Below are the code and all the weights of a small trained network. Each question names an input and a class and asks about switching units off, where a switched-off unit gives its printed mean instead of its output.

import numpy as np


def w(rows, s, z=0):
    codes = np.array(rows[::2]) - 128.0
    scale = np.full(codes.shape[1], s)
    scale[-1] = z or s
    return codes * scale


def norm(h):
    return h / np.sqrt((h * h).mean(-1, keepdims=True) + 1e-5)


def f(y):
    return y / 2 * (1 + np.tanh(0.7978845608 * (y + 0.044715 * y**3)))


def log_softmax(a):
    a = a - a.max(-1, keepdims=True)
    return a - np.log(np.exp(a).sum(-1, keepdims=True))


def net(x, mask):
    res = np.array(x, float).reshape(1, 4) / 4 @ E
    u = 0
    for l in range(4):
        y = f(norm(res) @ A[l][:, :-1].T + A[l][:, -1])
        res = res + np.where(mask[u : u + 8], y, B[l][:, -1]) @ B[l][:, :-1]
        u += 8
    return log_softmax(norm(res)[-1] @ U[:, :-1].T + U[:, -1])


A, B = {}, {}
E = w([
[200,42,171,123,156,143,90,206,135,149],'x0',
[100,71,98,122,48,112,98,148,17,130],'x1',
[252,202,163,140,75,179,119,89,104,89],'x2',
[153,68,56,154,68,98,111,66,181,181],'x3',
],0.0027)
A[0] = w([
[215,190,124,98,26,156,117,175,137,55,70],'L0N0',
[41,136,176,133,176,140,128,194,119,73,9],'L0N1',
[60,187,88,115,106,78,212,40,157,56,103],'L0N2',
[182,48,103,243,110,46,170,34,179,169,59],'L0N3',
[23,54,129,107,215,48,116,127,188,121,38],'L0N4',
[194,188,131,111,252,89,199,86,243,93,89],'L0N5',
[189,1,159,155,142,136,146,225,163,71,103],'L0N6',
[46,67,110,35,162,91,116,121,63,142,73],'L0N7',
],0.0027,0.0012)
B[0] = w([
[93,65,94,194,85,195,168,250,136,149,185],'L0N0',
[178,70,84,22,56,92,202,136,177,141,141],'L0N1',
[119,124,98,51,175,255,49,129,119,171,221],'L0N2',
[167,182,158,57,100,23,137,143,110,178,220],'L0N3',
[165,115,61,232,68,209,177,182,181,78,212],'L0N4',
[110,14,210,237,134,87,112,39,94,138,247],'L0N5',
[98,254,40,113,245,116,36,105,118,120,204],'L0N6',
[154,155,112,210,99,162,133,160,106,120,178],'L0N7',
],0.0032,0.0016)
A[1] = w([
[226,192,187,158,71,154,118,92,111,112,121],'L1N0',
[108,146,90,190,70,134,87,170,82,57,62],'L1N1',
[134,128,90,104,86,86,148,152,2,147,51],'L1N2',
[187,149,93,73,212,190,150,123,110,77,181],'L1N3',
[104,103,118,90,118,116,149,154,144,135,17],'L1N4',
[63,163,70,90,111,141,96,66,85,53,3],'L1N5',
[74,75,91,69,96,73,132,128,177,188,149],'L1N6',
[93,146,207,78,158,141,216,180,92,69,70],'L1N7',
],0.0036,0.00054)
B[1] = w([
[80,96,26,131,149,132,193,194,179,117,251],'L1N0',
[123,3,147,201,133,132,141,96,108,147,208],'L1N1',
[150,107,228,209,189,68,135,106,68,155,242],'L1N2',
[120,98,98,118,86,117,114,117,125,195,176],'L1N3',
[197,163,126,159,173,132,129,131,139,83,115],'L1N4',
[68,172,198,91,125,160,83,141,145,135,185],'L1N5',
[210,195,149,114,89,135,159,166,107,99,225],'L1N6',
[178,156,81,111,73,4,138,66,126,80,200],'L1N7',
],0.0038,0.0016)
A[2] = w([
[39,213,114,127,103,192,174,110,86,167,150],'L2N0',
[114,190,102,7,131,148,26,165,120,164,120],'L2N1',
[158,144,70,56,113,74,133,63,167,143,255],'L2N2',
[199,123,97,138,194,157,5,200,133,163,156],'L2N3',
[114,180,170,75,156,101,160,136,68,44,206],'L2N4',
[112,99,110,139,145,115,158,124,222,105,140],'L2N5',
[179,123,91,123,3,139,170,178,143,138,253],'L2N6',
[117,132,186,149,225,141,126,74,172,163,128],'L2N7',
],0.0037,0.00067)
B[2] = w([
[132,76,105,92,149,160,54,116,225,121,213],'L2N0',
[117,70,161,113,135,125,62,53,158,89,134],'L2N1',
[127,136,176,79,140,101,96,193,39,136,203],'L2N2',
[29,168,130,37,118,216,105,47,129,136,252],'L2N3',
[195,146,82,97,123,111,122,116,159,253,164],'L2N4',
[137,132,108,151,31,129,136,98,14,52,208],'L2N5',
[129,162,128,104,251,110,183,111,183,94,250],'L2N6',
[104,107,216,172,84,103,90,132,71,161,196],'L2N7',
],0.0036,0.0018)
A[3] = w([
[205,143,75,64,204,64,157,123,81,180,92],'L3N0',
[138,175,191,201,160,112,189,76,228,106,244],'L3N1',
[109,95,212,202,79,98,144,120,88,145,110],'L3N2',
[196,152,115,63,110,8,155,165,144,155,23],'L3N3',
[178,168,148,84,143,79,152,157,186,166,2],'L3N4',
[110,137,19,175,126,167,201,253,174,82,178],'L3N5',
[142,107,46,151,123,186,207,158,145,37,39],'L3N6',
[137,67,155,36,215,176,70,199,131,129,77],'L3N7',
],0.004,0.00061)
B[3] = w([
[68,203,184,159,86,86,94,141,150,93,213],'L3N0',
[129,43,116,167,126,106,104,209,36,149,206],'L3N1',
[222,74,199,207,155,123,106,192,68,146,226],'L3N2',
[190,255,148,33,59,54,181,108,104,21,198],'L3N3',
[128,137,147,129,93,87,165,135,68,114,145],'L3N4',
[174,129,104,67,221,174,237,124,178,100,251],'L3N5',
[113,127,90,149,202,107,195,157,187,149,208],'L3N6',
[109,143,99,125,65,148,119,47,183,134,190],'L3N7',
],0.0045,0.0025)
U = w([
[155,38,202,246,133,119,98,186,43,185,219],'0',
[145,112,67,119,215,181,243,174,201,114,199],'1',
[54,137,129,75,93,219,1,54,185,168,100],'2',
[165,236,179,88,60,35,149,146,110,67,5],'3',
],0.0089,0.0011)

Each question gives the input, the list of numbers given to net, and the class t.
The units are the neurons (one row each of A and B). Each row of codes is followed by its name. A weight is (code - 128) times the scale printed after its matrix; where a second scale follows, it is the last column's (A, B and U).
mask holds one flag per neuron, layer by layer. A switched-off neuron (its flag False) gives its mean, the last column of its row in B, instead of its output. The means were averaged over made-up inputs and are rounded, as every weight is.
A unit's drop is (log p(t) with every unit on - log p(t) with that unit switched off) / (log p(t) with every unit on - log p(t) with every unit switched off).
The circuit of an input: a set's keep is (log p(t) with only the set's units on - log p(t) with every unit switched off) / (log p(t) with every unit on - log p(t) with every unit switched off). Starting from the 12 units with the biggest drops (on a tie, the unit counted first), units are removed one at a time, each time the one whose removal leaves the highest keep (on an exact tie, the one counted first), for as long as the keep stays at least 0.8.
units of the circuit, in order: the units of the circuit, biggest drop first
most important unit: the unit with the biggest drop
top k neurons: the k neurons with the biggest drops, biggest first
k most important neurons of layer l: the k neurons of layer l with the biggest drops, biggest first
input [-7,6,-3,2], class 2: units of the circuit, in order : (L2N0; L1N5)
input [0,1,3,3], class 1: most important unit : L1N0
input [3,-8,4,-8], class 0: units of the circuit, in order : (L0N5; L3N1)
input [3,-3,6,8], class 3: units of the circuit, in order : (L0N3; L3N3)
input [1,-2,3,-2], class 1: top 4 neurons : (L1N0; L1N2; L0N0; L3N5)
input [-5,5,1,-3], class 0: top 3 neurons : (L1N2; L1N1; L0N6)
input [2,-5,-3,-6], class 3: units of the circuit, in order : (L1N7; L3N3)
input [-8,7,-6,-2], class 2: 3 most important neurons of layer 0 : (L0N2; L0N5; L0N0)
input [7,1,-8,-1], class 1: units of the circuit, in order : (L0N4; L3N5)
input [6,0,3,-6], class 2: 2 most important neurons of layer 2 : (L2N3; L2N1)
input [8,-6,-7,1], class 2: top 4 neurons : (L0N6; L2N3; L1N0; L0N0)
input [-8,-8,-5,8], class 0: 2 most important neurons of layer 2 : (L2N3; L2N7)
input [-4,-3,0,0], class 2: top 4 neurons : (L0N2; L1N2; L1N1; L2N0)
input [1,3,6,4], class 1: units of the circuit, in order : (L1N0)
input [6,-1,-5,0], class 2: top 2 neurons : (L0N6; L2N3)
input [4,-1,6,-6], class 1: top 3 neurons : (L1N0; L0N0; L0N3)
input [-8,-5,4,5], class 2: top 2 neurons : (L0N2; L1N2)
input [-4,4,0,1], class 0: top 2 neurons : (L1N2; L0N6)
input [-6,7,3,-4], class 0: top 2 neurons : (L1N2; L1N1)
input [2,1,-4,-6], class 3: units of the circuit, in order : (L1N7)
input [0,-6,-3,8], class 3: top 2 neurons : (L0N3; L3N3)
input [-2,2,-6,-8], class 3: top 4 neurons : (L1N7; L0N1; L2N4; L0N0)
